Below are the code and all the weights of a small trained network. Each question names an input and a target symbol and asks about switching units off, where a switched-off unit gives its printed mean instead of its output.

import numpy as np


def w(rows, s, z=0):
    codes = np.array(rows[::2]) - 128.0
    scale = np.full(codes.shape[1], s)
    scale[-1] = z or s
    return codes * scale


def f(y):
    return y / 2 * (1 + np.tanh(0.7978845608 * (y + 0.044715 * y**3)))


def softmax(a):
    e = np.exp(a - a.max(-1, keepdims=True))
    return e / e.sum(-1, keepdims=True)


def log_softmax(a):
    a = a - a.max(-1, keepdims=True)
    return a - np.log(np.exp(a).sum(-1, keepdims=True))


def net(x, mask):
    ids = ['γεζηθμτφψω'.index(c) for c in x.split()]
    T = len(ids)
    res = E[ids] + P[:T]
    u = 0
    for l in range(2):
        q, k, v = (res @ M[l].T for M in (Q, K, V))
        z = softmax(np.where(np.tri(T) > 0, q @ k.T / 2**0.5, -1e9)) @ v
        res = res + np.where(mask[u], z, O[l][:, -1]) @ O[l][:, :-1]
        u += 1
        y = f(res @ A[l][:, :-1].T + A[l][:, -1])
        res = res + np.where(mask[u : u + 8], y, B[l][:, -1]) @ B[l][:, :-1]
        u += 8
    return log_softmax(res[-1] @ U[:, :-1].T + U[:, -1])


Q, K, V, O, A, B = {}, {}, {}, {}, {}, {}
E = w([
[225,106,218,176],'γ',
[123,120,210,113],'ε',
[97,165,217,124],'ζ',
[174,152,96,251],'η',
[132,158,238,139],'θ',
[198,138,137,88],'μ',
[54,35,117,45],'τ',
[68,43,141,63],'φ',
[81,56,150,72],'ψ',
[119,164,223,129],'ω',
],0.014)
P = w([
[66,7,171,103],'0',
[168,137,174,130],'1',
[142,145,149,109],'2',
[123,150,131,101],'3',
[108,156,118,100],'4',
[97,155,104,96],'5',
[86,154,99,88],'6',
],0.011)
Q[0] = w([
[103,57,57,1],'L0H0',
[19,129,206,148],'L0H0',
],0.0074)
K[0] = w([
[231,248,21,254],'L0H0',
[148,206,175,73],'L0H0',
],0.0053)
V[0] = w([
[255,226,63,6],'L0H0',
[165,183,176,216],'L0H0',
],0.0045)
O[0] = w([
[248,130,11,58,2],'L0H0',
[98,176,200,178,63],'L0H0',
],0.011,0.00091)
A[0] = w([
[245,237,35,127,48],'L0N0',
[49,107,73,106,91],'L0N1',
[236,158,54,136,2],'L0N2',
[235,44,159,143,228],'L0N3',
[175,200,194,159,99],'L0N4',
[193,92,160,104,67],'L0N5',
[64,112,154,36,188],'L0N6',
[135,81,90,185,141],'L0N7',
],0.011,0.0026)
B[0] = w([
[210,202,219,118,214],'L0N0',
[139,176,206,173,143],'L0N1',
[170,202,96,147,179],'L0N2',
[78,201,129,69,193],'L0N3',
[106,136,51,65,207],'L0N4',
[109,95,150,138,161],'L0N5',
[199,235,151,150,254],'L0N6',
[2,238,70,178,116],'L0N7',
],0.0058,0.0072)
Q[1] = w([
[120,113,131,123],'L1H0',
[96,56,43,248],'L1H0',
],0.013)
K[1] = w([
[151,174,91,121],'L1H0',
[142,138,251,77],'L1H0',
],0.015)
V[1] = w([
[254,203,166,63],'L1H0',
[105,212,93,162],'L1H0',
],0.0067)
O[1] = w([
[53,173,247,136,255],'L1H0',
[76,150,74,112,132],'L1H0',
],0.013,0.0051)
A[1] = w([
[166,133,142,142,182],'L1N0',
[75,177,120,85,6],'L1N1',
[9,123,109,156,80],'L1N2',
[174,76,58,167,88],'L1N3',
[134,104,90,58,233],'L1N4',
[159,113,213,99,3],'L1N5',
[179,150,154,154,145],'L1N6',
[119,198,129,181,148],'L1N7',
],0.012,0.005)
B[1] = w([
[7,62,62,113,161],'L1N0',
[144,82,92,157,176],'L1N1',
[190,168,60,90,149],'L1N2',
[111,14,192,81,157],'L1N3',
[67,147,146,228,147],'L1N4',
[120,128,67,199,250],'L1N5',
[91,83,47,84,185],'L1N6',
[184,81,81,2,209],'L1N7',
],0.007,0.013)
U = w([
[2,114,234,95,235],'γ',
[137,169,144,31,166],'ε',
[88,137,113,131,50],'ζ',
[95,161,92,154,112],'η',
[112,122,140,109,35],'θ',
[90,58,150,58,1],'μ',
[158,137,142,140,101],'τ',
[90,161,99,147,86],'φ',
[165,145,154,138,91],'ψ',
[181,118,170,123,88],'ω',
],0.0095,0.0054)

Each question gives the input, a string of symbols that net reads in full, and the target symbol t.
The units are the heads (2 rows each of Q, K, V and O) and the neurons (one row each of A and B). Each row of codes is followed by its name. A weight is (code - 128) times the scale printed after its matrix; where a second scale follows, it is the last column's (O, A, B and U).
mask holds one flag per unit, layer by layer, with each layer's heads first. A switched-off unit (its flag False) gives its mean, the last column of its rows in O or B, instead of its output. The means were averaged over made-up inputs and are rounded, as every weight is.
A unit's drop is (log p(t) with every unit on - log p(t) with that unit switched off) / (log p(t) with every unit on - log p(t) with every unit switched off).
most important unit: the unit with the biggest drop
k most important neurons: the k neurons with the biggest drops, biggest first
top k neurons in layer l: the k neurons of layer l with the biggest drops, biggest first
drop when u is switched off: that unit's drop, to one decimal
input ζ ζ φ μ μ ζ ζ, target ε: top 2 neurons in layer 1 -> (L1N2; L1N7)
input μ φ ω η, target ε: 3 most important neurons -> (L1N7; L1N5; L0N7)
input μ η μ μ μ φ γ, target ε: top 2 neurons in layer 1 -> (L1N2; L1N5)
input ζ ζ μ ζ γ, target γ: 2 most important neurons -> (L0N6; L0N2)
input η ω μ μ ζ, target μ: top 3 neurons in layer 0 -> (L0N7; L0N6; L0N0)
input η τ μ ε, target μ: most important unit -> L1N3
input η ζ μ μ τ, target μ: top 2 neurons in layer 0 -> (L0N6; L0N7)
input η ζ μ μ ω, target μ: top 2 neurons in layer 0 -> (L0N7; L0N6)
input μ μ μ η μ ω, target ε: 2 most important neurons -> (L1N2; L1N7)
input μ ω ζ η ζ, target ε: 3 most important neurons -> (L1N2; L1N5; L1N7)
input η ω ζ, target μ: 3 most important neurons -> (L1N3; L0N6; L0N0)
input η γ ζ μ, target μ: 4 most important neurons -> (L1N3; L0N6; L0N7; L0N0)
input η ζ μ τ, target μ: drop when L0N3 is switched off -> 0.2
input ε γ μ, target γ: most important unit -> L1H0
input η ζ μ, target μ: drop when L1N3 is switched off -> 1.4
input τ φ μ, target γ: drop when L0N1 is switched off -> 0.2
